Below is a small trained network, with its code and all its weights. Each question gives an input and a target symbol and asks what happens when units are switched off, that is, made to give their printed mean instead of their output.

import numpy as np


def w(rows, s, z=0):
    codes = np.array(rows[::2]) - 128.0
    scale = np.full(codes.shape[1], s)
    scale[-1] = z or s
    return codes * scale


def f(y):
    return y / 2 * (1 + np.tanh(0.7978845608 * (y + 0.044715 * y**3)))


def softmax(a):
    e = np.exp(a - a.max(-1, keepdims=True))
    return e / e.sum(-1, keepdims=True)


def log_softmax(a):
    a = a - a.max(-1, keepdims=True)
    return a - np.log(np.exp(a).sum(-1, keepdims=True))


def net(x, mask):
    ids = ['ΘΛΞΠΣαβγδεζημτψω'.index(c) for c in x.split()]
    T = len(ids)
    res = E[ids] + P[:T]
    r = res
    for j in range(3):
        rows = slice(4 * j, 4 * j + 4)
        q, k, v = (r @ M[0][rows].T for M in (Q, K, V))
        z = softmax(np.where(np.tri(T) > 0, q @ k.T / 4**0.5, -1e9)) @ v
        o = O[0][rows]
        res = res + np.where(mask[j], z, o[:, -1]) @ o[:, :-1]
    y = f(res @ A[0][:, :-1].T + A[0][:, -1])
    res = res + np.where(mask[3:15], y, B[0][:, -1]) @ B[0][:, :-1]
    return log_softmax(res[-1] @ U[:, :-1].T + U[:, -1])


Q, K, V, O, A, B = {}, {}, {}, {}, {}, {}
E = w([
[113,92,129,93,83,200,56,80,153],'Θ',
[127,52,151,90,196,139,98,48,130],'Λ',
[166,105,175,67,194,95,176,141,158],'Ξ',
[162,167,210,140,144,135,112,156,142],'Π',
[121,152,122,160,139,63,75,85,188],'Σ',
[165,75,155,111,119,82,102,202,143],'α',
[171,166,101,127,178,151,157,185,175],'β',
[52,77,201,193,51,166,166,79,42],'γ',
[169,207,102,139,134,176,79,125,92],'δ',
[141,165,121,57,97,126,107,164,174],'ε',
[144,166,103,56,186,91,110,65,93],'ζ',
[176,89,94,173,180,171,108,188,108],'η',
[141,138,121,150,90,186,102,183,198],'μ',
[252,129,90,154,131,101,114,97,179],'τ',
[161,129,124,145,218,87,122,160,78],'ψ',
[127,109,54,102,140,81,68,164,87],'ω',
],0.011)
P = w([
[192,127,188,94,167,131,2,165,144],'0',
[179,130,158,110,147,124,52,151,146],'1',
[169,126,142,116,151,124,73,144,148],'2',
[158,124,139,121,150,121,88,145,148],'3',
[156,127,132,125,145,120,102,137,149],'4',
[157,128,124,127,141,118,111,138,141],'5',
[147,129,123,129,140,115,119,132,143],'6',
[150,130,115,135,134,120,131,133,140],'7',
[157,133,114,133,127,117,144,132,134],'8',
[156,135,110,135,125,119,152,134,135],'9',
[162,135,104,141,119,109,159,130,133],'10',
[163,139,108,144,119,115,167,131,129],'11',
[179,131,101,141,118,115,155,127,135],'12',
],0.0087)
Q[0] = w([
[13,116,147,138,90,146,172,107,86],'h0',
[10,113,143,134,98,144,177,109,84],'h0',
[253,144,107,120,160,109,79,148,170],'h0',
[185,159,100,169,197,38,50,106,194],'h0',
[166,124,87,166,190,73,141,104,190],'h1',
[208,143,115,114,97,111,59,141,179],'h1',
[195,132,150,98,177,95,76,196,125],'h1',
[181,125,103,150,204,61,121,128,175],'h1',
[109,96,159,91,190,151,123,107,92],'h2',
[124,143,143,183,51,145,149,158,154],'h2',
[185,144,112,158,149,117,102,195,188],'h2',
[188,139,86,95,214,96,83,142,164],'h2',
],0.014)
K[0] = w([
[189,131,115,59,184,139,58,176,176],'h0',
[186,132,114,65,187,137,58,182,174],'h0',
[71,119,138,194,75,120,195,72,77],'h0',
[115,123,124,152,90,138,245,120,70],'h0',
[104,116,156,99,88,153,193,180,33],'h1',
[71,140,109,154,30,130,193,104,103],'h1',
[84,136,75,164,114,101,247,110,108],'h1',
[91,124,124,108,106,136,218,165,41],'h1',
[112,50,238,169,126,124,83,43,81],'h2',
[190,191,98,139,124,157,109,215,238],'h2',
[113,149,62,164,92,172,254,174,128],'h2',
[56,112,65,112,89,139,255,114,47],'h2',
],0.0094)
V[0] = w([
[108,114,239,136,113,178,147,157,49],'h0',
[2,182,171,157,146,56,96,99,159],'h0',
[69,96,161,122,106,199,90,96,64],'h0',
[158,53,200,136,73,162,119,66,121],'h0',
[106,213,123,50,81,125,147,97,190],'h1',
[102,109,228,141,107,100,168,182,149],'h1',
[150,190,143,175,78,147,30,72,181],'h1',
[133,211,145,199,191,190,143,101,100],'h1',
[118,128,109,43,200,48,143,44,129],'h2',
[125,190,129,76,152,232,178,213,164],'h2',
[185,102,113,192,132,134,173,102,209],'h2',
[77,83,148,149,107,130,93,182,61],'h2',
],0.0067)
O[0] = w([
[84,127,217,130,158,167,248,101,86,44],'h0',
[5,179,151,212,148,2,86,62,162,65],'h0',
[49,116,125,119,151,159,176,75,73,26],'h0',
[97,49,199,72,106,190,160,68,177,187],'h0',
[77,211,97,53,98,149,178,88,212,62],'h1',
[136,121,209,176,124,75,252,172,222,120],'h1',
[93,162,176,129,23,183,29,88,130,255],'h1',
[189,220,174,175,227,197,76,82,98,98],'h1',
[196,113,158,24,206,41,118,24,90,130],'h2',
[96,193,86,121,200,158,158,224,218,119],'h2',
[188,91,158,172,143,163,121,109,216,244],'h2',
[54,101,91,134,98,110,141,164,52,16],'h2',
],0.0058,0.0028)
A[0] = w([
[136,186,115,188,78,109,119,169,168,163],'n0',
[105,146,193,83,90,131,74,181,106,210],'n1',
[155,146,96,132,254,76,162,174,146,133],'n2',
[90,113,155,85,115,182,110,125,150,253],'n3',
[72,134,144,109,188,157,172,141,138,190],'n4',
[149,114,138,128,154,86,140,70,149,145],'n5',
[138,76,70,149,72,103,81,126,144,182],'n6',
[138,179,39,83,116,104,109,131,89,204],'n7',
[148,163,84,61,158,105,111,158,184,57],'n8',
[135,143,55,209,157,165,139,185,151,145],'n9',
[136,190,109,136,103,174,78,82,133,218],'n10',
[163,145,141,173,183,84,89,162,119,123],'n11',
],0.0097,0.0029)
B[0] = w([
[102,156,94,150,150,136,81,131,196,226],'n0',
[128,159,65,182,152,68,254,170,195,177],'n1',
[76,126,248,123,53,104,148,133,42,178],'n2',
[66,64,100,149,164,120,202,90,99,162],'n3',
[101,69,100,90,82,142,73,74,74,139],'n4',
[125,147,192,95,171,72,141,103,179,182],'n5',
[89,54,84,137,86,123,86,126,118,254],'n6',
[153,187,36,95,118,105,187,110,66,176],'n7',
[93,165,167,25,54,157,106,139,146,224],'n8',
[73,109,125,124,220,152,63,189,106,190],'n9',
[100,162,128,154,128,195,150,23,93,223],'n10',
[168,176,173,174,104,84,83,154,81,218],'n11',
],0.0066,0.0078)
U = w([
[27,50,128,145,58,201,170,70,75,254],'Θ',
[120,48,146,70,253,131,126,75,131,243],'Λ',
[139,136,248,76,54,116,199,110,141,88],'Ξ',
[225,209,182,229,219,119,220,136,215,196],'Π',
[65,168,125,195,112,39,69,88,147,126],'Σ',
[150,60,110,156,85,51,156,230,185,133],'α',
[57,182,195,75,121,190,79,174,112,85],'β',
[121,126,123,130,111,137,149,119,102,11],'γ',
[160,212,53,180,176,194,155,104,62,132],'δ',
[88,175,69,37,83,140,187,142,200,111],'ε',
[147,194,113,53,146,85,156,87,71,50],'ζ',
[137,71,95,189,225,156,69,177,50,88],'η',
[60,95,63,154,206,191,107,158,200,24],'μ',
[219,113,141,113,68,188,72,121,153,168],'τ',
[168,162,171,190,120,76,134,145,12,37],'ψ',
[119,119,27,119,96,71,139,149,32,93],'ω',
],0.0053,0.004)

Each question gives the input, a string of symbols that net reads in full, and the target symbol t.
The units are the heads (4 rows each of Q, K, V and O) and the neurons (one row each of A and B). Each row of codes is followed by its name. A weight is (code - 128) times the scale printed after its matrix; where a second scale follows, it is the last column's (O, A, B and U).
mask holds one flag per unit, heads first, then neurons. A switched-off unit (its flag False) gives its mean, the last column of its rows in O or B, instead of its output. The means were averaged over made-up inputs and are rounded, as every weight is.
A unit's drop is (log p(t) with every unit on - log p(t) with that unit switched off) / (log p(t) with every unit on - log p(t) with every unit switched off).
The circuit of an input: a set's keep is (log p(t) with only the set's units on - log p(t) with every unit switched off) / (log p(t) with every unit on - log p(t) with every unit switched off). Starting from the 12 units with the biggest drops (on a tie, the unit counted first), units are removed one at a time, each time the one whose removal leaves the highest keep (on an exact tie, the one counted first), for as long as the keep stays at least 0.8.
circuit, biggest first: the units of the circuit, biggest drop first
top k neurons: the k neurons with the biggest drops, biggest first
heads that matter: for each layer, one digit per head in row order, 1 if its drop is at least 0.15 and else 0, layers parted by /
input γ τ Λ α τ α τ α τ τ ψ, target Θ: circuit, biggest first => (h0)
input τ ω Π, target Π: circuit, biggest first => (n1; n6)
input τ Σ τ ψ, target ψ: top 2 neurons => (n2; n11)
input τ τ ω ψ η, target η: circuit, biggest first => (n9; h1; h0)
input γ τ Θ τ Λ α, target Θ: top 2 neurons => (n4; n3)
input γ τ τ τ α τ Π Π Σ Π Ξ, target Θ: circuit, biggest first => (h0; n4)
input γ α ω, target Θ: circuit, biggest first => (h0; h2)
input η τ δ Ξ γ Σ τ τ τ τ ψ, target Θ: heads that matter => 101
input Π α τ α μ δ α Π Σ Ξ, target Ξ: heads that matter => 010
input Λ γ α τ τ τ Λ τ Π, target Θ: heads that matter => 100
input Π Λ Σ τ Σ η τ γ Σ τ β, target Θ: heads that matter => 100
input Σ τ τ τ Θ, target Θ: heads that matter => 010
input β ε Σ η, target η: circuit, biggest first => (n9; h2; h1; n8)
input Π τ τ τ γ τ τ Π τ, target Π: circuit, biggest first => (h1; n6)
input Ξ τ Σ τ τ τ ψ τ τ τ η ψ μ, target μ: top 3 neurons => (n9; n0; n2)
input α α α β γ ε, target Θ: circuit, biggest first => (h0; n3)
input Π γ Π τ ε Π α Ξ, target Θ: circuit, biggest first => (h0; h2)
input τ β τ τ γ η τ τ ω, target Θ: circuit, biggest first => (h0)
input Σ Σ τ γ η α ε ζ, target Θ: circuit, biggest first => (h0; h2)
input β τ δ, target δ: top 2 neurons => (n10; n7)
input τ τ ε τ Σ Σ α α Σ Π γ Σ η, target Θ: circuit, biggest first => (h0)
input δ ζ γ Σ ζ β τ Σ, target Λ: heads that matter => 100
input τ τ Σ τ β τ Π Σ γ τ α δ, target Θ: heads that matter => 100
